After every row comes roughly how far along a hidden order it lies, from 0 to 15.
In the rows, 128 means zero.
[ 97  99 165 139 139 129 126 115 111 139 133 120 102  83 127 123 125 132
 130 178 120 143 134 129 135 143 143 128 139 145 102 118 143 154 154 108
 107 127 159 146 187 156 126 143 150 122 117  97 121 120 133 140 121 124]
2
[103  87 159 128 147 132 108 104 126 138 120  86 118  79 126 114 104 133
 127 225  96 149 123 108 122 150 150 130 154 154  96 101 132 168 187 101
  94 131 171 157 237 163 139 138 128 118 103  97 149 118 125 139 113 150]
11
[114  95 163 127 160 118 110 105 123 144 134 104 113  72 121 128  94 132
 175 232  82 146 120 128 124 153 157 127 145 152  94  78 138 177 177  98
 121 200 178 159 225 174 138  81 143 120  79  97 143 136 131 142 108 150]
8
[187 106 135 128 132 118 101 104 132 138 125 113 132  72 125 115  97 123
 191 211  82 144 128 130 115 146 161 129 155 153 115  78 129 195 187 101
 131 131 199 145 165 157 143 131 162 119  86 100 133 134 117 115 110 156]
15
[142 141 183 134 189  92 114  98 134 141 111 158 122  87 114 150 103 133
 111 197 141 160 141 141 112 145 169 117 111 164  86 111 143 154 159 101
 100 217 177 171 212 179 145 142 164 108 104  87 146 142 132  71 120  93]
11
[146 121 167 118 151 105 112 106 148 142 122 152 134  80 111 129 100 132
  94 220  85 154 122 113 116 152 157 125 131 146  94  91 116 183 162  98
 125 175 183 164 240 180 142 116 116 103  88  93 136 147 128 150 105 133]
11
[117  77 122 132 103 146 101 115 108 137 127  66 102  73 122  84 104 124
 112 214  77 134 113 118 130 144 143 133 178 143  96  82 122 181 183 107
 126  67 169 147 163 114 136 101  46 131  91 115 157 109 108 137 102 197]
14
[174 152 159 126 172  88 110 100 148 142 130 145 151  82 119 149 108 132
 143 200 138 151 147 145 109 137 165 117 115 146 106  32 141 137 165 111
 120 211 176 155 176 174 151 138 147 112 102  87 128 152 131  76 126 102]
4
[102  77 131 115 110 146 108 123 129 133 114  80 122 108 125 100 118 131
 129 206  54 122 109  87 134 144 136 137 162 141 118 103 104 162 146 110
 123  85 153 134 222 142 131 114  47 119 109 113 144 121 123 196 103 174]
3
[156 102 125 134 136 124 113 119 129 141 123 115 119  76 125 120 107 126
 134 209  87 141 120 143 129 149 150 128 146 156 112  82 139 172 161 119
 137 177 167 142 147 143 135 161  84 136  95  93 106 145 127 149 117 168]
3
[178 164 164 127 157 109 109 105 135 136 125 163 153 114 123 145 105 125
 129 158 137 151 150 132 110 134 157 121 112 149 103 120 128 161 158 109
 113 173 186 153 160 162 137  97 242 105 119  76 146 139 124  67 123  92]
12
[178 123 159 132 156 124 104  95 138 140 123 116 138  77 129 130  95 126
 162 190 112 153 141 129 109 146 162 128 140 161 107  94 140 171 194 101
 111 176 194 156 197 161 135 168 141 111  88  91 138 128 125 101 124 134]
15
[111 109 148 119 143 110 105 113 134 139 129 121 107  96 103 132 103 130
 138 208 102 145 111 104 118 146 147 121 136 152  92  98 102 167 153 109
 115 132 157 156 204 137 136 117 100 112  98 100 185 122 121 121  97 137]
13
[180 144 177 135 194  77 110  86 147 142 132 139 136  78 118 156  93 130
 126 238 131 163 145 162 105 150 174 116 118 156  84  96 150 163 186 102
 107 255 204 177 192 173 146 100 247 108  85  77 130 150 133  72 121 101]
12
[ 90  72 108 115 132 126  99 124 124 137 128  61 102  85 109  90 125 133
 166 223  57 125  89  98 125 137 147 128 176 138 108  85 109 144 155 107
 134  70 146 148 202 108 157  96 108 139  96 111 173 127 114 171  96 204]
3
[ 51  77 145 126 120 132 121 130 113 141 120 121  84  89 111 119 118 131
  63 173  82 139 107  96 140 150 134 129 146 142 100 101 105 170 128 111
 119 110 151 151 205 130 117 136 161 124 103 102 160 112 128 178  96 155]
5
[183 127 168 135 149 132  95  92 145 142 137 123 140  94 134 138  94 123
  63 206 113 153 145 138 107 147 156 132 131 162 109  95 143 184 187 109
 103 193 183 153 169 164 121 143 110 110  97  99 130 120 126  94 120 126]
15
[112 108 156 122 153 119 111 109 138 141 154 127 128  94 119 124 102 134
 120 214  94 146 123 112 121 147 148 128 139 150 106 107 127 161 156 103
 111 153 170 152 237 169 140 165  51 111 105 103 136 135 134 169 117 135]
5
[171 127 134 129 148 113 115 118 140 139 134 158 132  89 122 139 107 125
 125 191  97 136 121 146 122 142 150 124 126 137 117  97 131 166 153 113
 142 204 171 145 140 149 138 135 187 123  94  96 110 157 129 129 114 135]
2
[156 112 138 129 148 130 102  99 146 141 116 114 125  72 125 137 101 127
  98 194 100 146 127 125 114 148 143 129 139 145 112  86 130 171 165 117
 108 171 159 150 172 147 123 137 120 116  87  95 143 120 129 127 112 145]
8
[103 112 151 141 132 131 116 110 107 136 149 136 110  71 121 129 107 128
 255 178 115 150 135 135 127 138 145 127 145 151 102 107 143 170 159 112
 111 119 158 153 173 133 130 177 120 121 111 100 143 116 121 102 116 140]
11
[103 110 155 127 163 107 125 119 133 141 130 119 107  87 110 135 112 134
 126 201  98 139 115 126 130 148 150 122 125 137  98  98 124 160 136 107
 125 199 159 151 194 139 139 126   1 121  96  93 136 145 133 146 109 133]
0
[103  97 158 134 157 125 113 117 124 143 143 106 100  64 118 127 108 134
 157 203 102 139 123 119 127 149 149 127 134 147 100 107 136 159 155 110
 101 189 164 154 206 149 129 104 131 123  98  99 142 123 132 145 115 137]
4
[ 87  94 144 130 136 136 125 105 125 138 132  93 127  79 132 116 108 132
 125 182  93 140 122 124 132 142 151 134 152 148 112 107 140 164 168 105
 116 139 174 139 225 169 138 136 193 119 121  96 115 135 131 156 123 145]
3
[135 113 156 138 161 126 113 111 135 140  99 110 120  89 132 125 111 131
 127 195 119 147 136 144 119 145 147 129 136 146 116 106 154 151 162 111
 105 191 159 140 176 157 129 123 137 124 100  95 119 128 136 124 125 136]
1
[255 189 184 138 225  82 107  75 168 141 160 179 172  71 133 176  86 127
 154 225 154 173 168 178  89 142 187 118 103 156 104 100 169 158 195 104
 105 255 223 170 184 214 145 220 200  95  88  91 106 167 140  31 139  72]
11
[ 96 105 139 125 143 113 111 114 120 138 106 122 105  77 107 120 101 130
 120 202  97 145 120 117 121 141 149 122 142 153  94  97 127 166 152 102
 122 137 163 160 198 154 145 133 203 118  96 108 166 129 119 117 100 146]
13
[ 76  99 139 126 140 124 109 113 112 139 104  79 101  66 114 103 110 134
 103 238  81 142 111 105 127 149 168 128 156 150  87  97 120 168 172 101
 111 105 162 153 221 140 143 119 122 123 104 100 161 121 121 141 101 167]
10
[119 106 164 126 141 128 123 117 131 139 144 132 123 102 130 130 114 132
 116 179  89 145 129 116 132 148 139 133 132 142 110 109 131 172 145 110
 120 172 170 141 221 172 124 174 232 115 120  84 109 138 134 167 119 130]
1
[160 103 156 132 144 134 108 107 130 137 161 112 129  92 133 124 106 130
 118 189 107 142 136 125 122 151 148 135 149 149 113 104 142 160 167 108
 107 143 169 143 181 170 130 129 162 110 109 102 131 124 130 144 127 152]
6
[228 142 152 136 169 118 107  98 158 143 132 154 151  89 133 149  98 122
 106 208 113 151 148 160 107 145 159 128 119 142 122  92 150 161 181 113
 115 248 193 152 148 176 121 169 217 113  87  86 102 142 133  99 127 102]
8
[126 102 128 131 126 142 107 119 118 130 136  84 119 102 132 106 110 127
 132 176 108 134 127 122 122 130 135 129 155 143 118 109 132 139 162 119
 111 104 143 131 123 121 136 125  61 128 115 104 141 114 119 125 119 157]
5
[156 116 153 133 150 128 100 101 144 138 119  98 143  93 139 126  95 129
  96 217 116 146 139 134 109 144 147 133 143 153 117  96 145 158 180 109
 101 163 172 138 192 167 129 113 110 116 103  99 130 122 130 117 129 136]
6
[118  98 126 132 127 127 119 118 112 135 118 105 124  80 131 100 112 130
 166 185  97 131 123 134 139 134 145 129 152 140 114 103 138 163 152 114
 137 137 158 136 172 146 152 111 130 130 107 107 113 146 124 148 126 157]
0

Next part:
[104 170 131 141 170 127 142 104 164  87 120 122 117 114 159 116 122  87
  84 181 123 131 185 109 150 118 101  93 133 105 123 164  81 147  97 147
  96 122 142 103  78  87  85 145 182  83 174 113 153  93 149 133 147 104
 110 121 140 102 113 124 108 120  99 161 118 156  97 138 147 140 133 105
 108 137 189 108 148 119 123  95 152 159 154 119 103 165 119 166 169 117
  84 165 101  98 122 119  97 117  56 154 131  99 160 141 103 132 151]
11
[156 116 110 119 114 183 115  86 168  95 143 129 166 145 110 102 106  94
  84 106 142  78 115 118 155 188 134 121 111 123 151 130  46 130  86 150
 123 106 149 117  74 130 136 139 188  96 147  92 128 135 163 177 131 128
 118 111 175 127 102 140 119 107  75 131 123 153  95  97 160 136 106 101
 117 148 128 140 140 144 136  96 126 108 115 126 126 168 145 156 142 175
  90 137 127 115 134 126  81 113 123 140 157 144 165 138 139 146 152]
15
[123 230 152 150 207 173 169 113 144 118 153 141 142  93 156 117 144 102
 137 146 116 103 181 135  96 110 135 122 156 142 124 163 127 153 141 142
 110 142 166 172 141 166  50 126 144 135 128 111 131 156 160 170 189 136
 141 151 149 110 140 160 129 147 160 138 130 111 116 143 133 154 155 151
 115  90 147 123 148 118  91 139 104 137  90 114 140 124 107  86 156 120
 164 126  92 117 111 159  84 126 144 122 122 193 153 143  86 153 122]
8
[ 86 142 158 133 106 127 200 143 168 146  36 129 115 126 129 104 129 203
 167 118 150 116 168 156 190 101 139 154 146 135 136 141 150 157 138 119
  91 149 151 148  97  93  58 146 139  85 128  61 117 175 147 133 135 129
 103 110 151 111 158 114 123 125 144  80 108  94 141 123 131 111 122 127
 126  98 164 128  72 140  83 136 125 130 174 108 139 130 107 108 190 119
 167 141  70 135  94 120 112 130 156 126 153  58 137 129 101 133 125]
3
[135 125 157 133 108  89 202 116 183 117  95 111 106 138 123 148 150 147
 114 141 128 101 104 137 167 134 112 139 116 142 144  88 105 109 103 114
 108 103 123 140  49  54  80 145 178  60 143  79  98 138 144 101  89 137
 152 109 113  79 140 129 112 120 101  61  99 125 108 110 162  88 108 151
 121 111 171 157 102 159 132  85 147 116 166 125 105 165 123 192 176 133
 145 141 119 127 127 101 108 153 153 147 139  36 135 131 156 114 104]
14
[145  40  92 186  85  31 105 169 105 135 112 129 135 123 136 177  82 172
 166 129 147 103  46 188 181 128 115 146 108  92 117 129  64 124 151 128
  78 152 128 106 126  93 103 107  79 155 127 189 112 179 111  98  46 165
 169 127 144 111 119 164 116 176 176 138 115 138 162  83 133 167  64 139
 153  84 112 131 148 123 137 151 123 127 119  99 161  54 168 140  96 139
 159 100  74 163 128 147  97 118 138  89 141 164 165  94 132 109 137]
3
[130 155 102 129 122 209 147  99 134  73 169 133 171 137 134 116 127  81
 109  99 168  91 111 128 132 171 138 133 126 137 140 122  35 133 112 154
 132 112 173 150  97 154 137 127 157 128 131 112 137 146 166 212 135 115
 139 151 165 139 112 167 122 164 113 134 116 122  97 101 173 145 135 110
 124 165 120 143 128 141 123 104 102 104  94 127 139 131 153 124 111 158
 130 121 115 134 191 165  54 138 141 113 136 197 160 116 131 136 134]
13
[115  86 131 155 109 153 168 127 113 148  85 127 130 139  80 121 135 170
 177  46 183  97  87  99 174 141 140 162 104 148 129  74  81 106 123 134
 129 124 133 112  60  89  79 120 139 129  97  39 100 132 156 139  85 181
 124  90 154 114 119 150  97 183 165 117 105 112 138  95 140 120 130 169
 141 120 124 133  87 184 125 128 156 106 129  94  88 127 134 137 132  59
 157 112 177 142 163  87 110 125 143 156 153 116 166 117 124 143 101]
9
[153  62  95 130 103 164  83 162  98 131  90 129 114 114 104  82 108 139
 168  72 164 181 121  90 188 111  92 106 117 125 129 112  91 121 130 121
 125 152 110  77 117 132 117 145  78  99  79 118 164  17  81 128 144 134
  97  85 125 132 126  88 155 154 134 228 138 137 159 124 115 107 162 144
 117 196 119 117 153 107 129 152 138 163 137  92 138 125  99 100 114  91
  94 133 167 118 144  91 147 108 108 155 117 136 143 150  69  97 157]
3
[117 165  76 136  99 153 177 152 118  73  85 129 108 110 182  94 132 145
 146 111 176 177 139 156 218  68 100 110 161 102 127 143  75 164 152 130
  96 145 163 124  95  85  92 155  93  87 118 109 175 103 103 190 154  79
  94 119 105 119 138 100 140 172 157 184 106  98 129 117 159  79 188  99
 118 168 161 136 109 103  84 125  90 174 159 106 164 123  95  81 149 114
 131 136  75 127 172 140 100 150 117 116 134 130 139 136  79  95 157]
0
[141 132  53 189 148  91 105 162  58  81 167 105  94 128 206 159 101  97
 133 140 178 129  57 166 171  69  88  97 126 126 106 131  19 113 131 154
 107 121 120  64 100 101  98 114 108 175 123 160 161 122  61 144  77 110
 161 142 114  86 110 150 110 226 164 208  81 148 127  87 150 125  94 102
 155 135 127 169 151 150 165 134  90 144 112  91 108  69 132 142  75  57
 136 123  95 130 220 161 102 133 109 105 130 183 161 104 132 102 124]
6
[161 135 103 155 159  71 145 110 113  93 179 115 119 137 150 181 138  80
  88 167 114 111  89 132 104 118 109 107 114 133 117 114  85 108 108 140
 124  89 112 110  77  68 125 116 155 142 164 143 117 137 124 121  81 143
 171 133  96  79 107 163  90 161 156 143 104 153 111 111 159 120 112 144
 134 100 147 141 171 160 166 101 143 121 102 128  88 148 146 193 120 104
 124 114 125 121 165 115 119 131 107 133 129 129 127 110 182 133 108]
14
[131  83 166 142 125 103 178 147 145 120 159 117 124 114 109 178 143 117
 131 178 117  94 110 132 155 141 105 152 103 186 134 100  84  92 107 104
 121 102 103 147 102 125 132 112 103  98 138 154 104  82 110 114  62 137
 210 149 103  80 154 146 110 151 128  71 103 138 120 120 149 153  91 180
 123 137 142 139 134 138 166 109 150  88 123 117 116 107 171 178  99 134
 160 137 150 159 165 136 102 153 149 108  83  69 104  97 168  96  86]
14
[161  79 109 128 115 129  62  99 136 122 145 114 143 164 113 118  97 107
  85 116 139  97  81 112 125 172 128 110  98 112 138 109  69 103  83 149
 140 113 109  74  80 118 142 133 195 122 147 106 120 118 136 106 101 142
 121 105 154 126  93 131 113 109  67 141 124 186 111  95 136 127  67  95
 137 129 121 143 143 158 166 106 144 119 125 129  92 156 134 187 123 132
  75 134 150 108 135 108 128 102 110 154 157 130 155 139 164 138 140]
15
[178  89  88 165 142 196 105 125 134  97 101 141 157 102 119  87  80 123
 120 136 151 105 149 132 230 128 102 102 131 124 141 181  29 152 105 139
  79 123 142  73  87 110  97 135 121  89 142  90 170  87 117 189 149 113
 113 107 171 101 108 123 111 135 118 215 114 168 127  84 135 143  92  84
 111 137 155 114 177 105 107 138 120 137 124  85 144 144 114 109 156 148
  90 151  68 117 136  95  93  84  83 127 151 172 174 152  77 129 176]
8
[123 107 147 153  87  73 209 174 159 155  40 130 106 105 138 132 120 218
 183 123 137 120 120 180 191  95 115 158 140 112 135 129 141 146 161 108
  71 162 144 150 120  81  45 143 100  83 109 109 113 169 130  98 115 146
 131 108 137 103 160 120 144 126 162  83 118  95 161 114 124 109 113 154
 129  78 154 130  91 115  85 147 121 148 168 104 168  99 113 107 174 146
 187 126  55 153  73 126 115 140 171 110 140  83 147 133  84 104 129]
0
[184 113 122 144 142 121 147 159 124 120 110 130  94  85 117 120 135 117
 132 167 107 166 146 113 192  79  71  94 136 140 130 140 115 121 132  96
 100 113  96  99 113  89 104 135  77  75 124 138 160  22  73 121 145 108
 139 104  82  81 138  99 135 133 161 184 128 153 143 123 122  95 149 155
 103 149 170 117 172  89 121 132 141 159 143 103 129 148  95 127 142 112
 115 150 116 117 131  90 154 126  97 143 100 105 130 157  95  87 136]
7
[195  97 129 145 107 171 108 166 110 155 165 144 166 105 116 136 119 144
 151 136 128  93  61 170 157 144 125 150 131 139 161 143 107 106 161 104
 127 123 133 149 177 186 132 108  78 142  85 161 130 138 100 139 129 119
 171 149 136 144 127 150 157 122 137 122 140 133 135  89 110 147 103 123
 133 122  97 153 143  83 118 158  93 107  96 122 174  74 134  85  89 185
 176 123 110 152 139 176 110 145 193  76 118 211 143 149 102 112 123]
6
[214 135  88 153 154 116 122 106 124 105 127 131 157 124 131 140 103 135
 109 143 111  78 112 179 168 109 133 112 140 147 143 161 103 148 112 143
  90 102 121  99  88  77 109 123 173 133 159  85 121 218 120 173 135 135
 151 128 141  77 113 147  94 128 176 149 110 150 130  71 145 110  47  90
 134  51 130 160 180 150 119 136  85  96  91 106 139 156 123 127 174 154
 142 116  32 127 121 117 124  96 160 104 179 157 155 130 159 154 127]
10
[ 99  50 116 149 110  77 120 131 132 138  36 135 130 130  91 119  80 182
 156 108 145 126 181 113 186 128 146 140 116 129 121 146 127 160 104 139
  86 142 128  83  88  78 121 127 116 121 152  90 117 153 140 129 101 166
 107  94 170 110 128 117  88 138 169 145 120 135 166 116 120 159  79 130
 131  95 135  86 133 159 120 151 163 116 143  98 125 139 146 130 155 107
 111 121  85 142  94  77 136  71  84 145 159  85 140  98 116 148 153]
4
[112 135 142 176 103 146 129 168 148 148 116 125 133 120 174 112 107 168
 159 113 176  85  66 177 159 139 122 144 129  88 137 133  57 123 151 131
 106 168 165 133 132 163  21 134 133 107  95 132 128 158 139 110 116 129
 123 128 177 146 128 145 162 144  85 109 121 126 113  99 132 147 118 109
 141 111 132 155  82 108 112 136 108 115 143 108 152  62 113 109 132 152
 165 138  99 132 114 188  56 146 170 106 142 174 198 155  58 109 145]
5
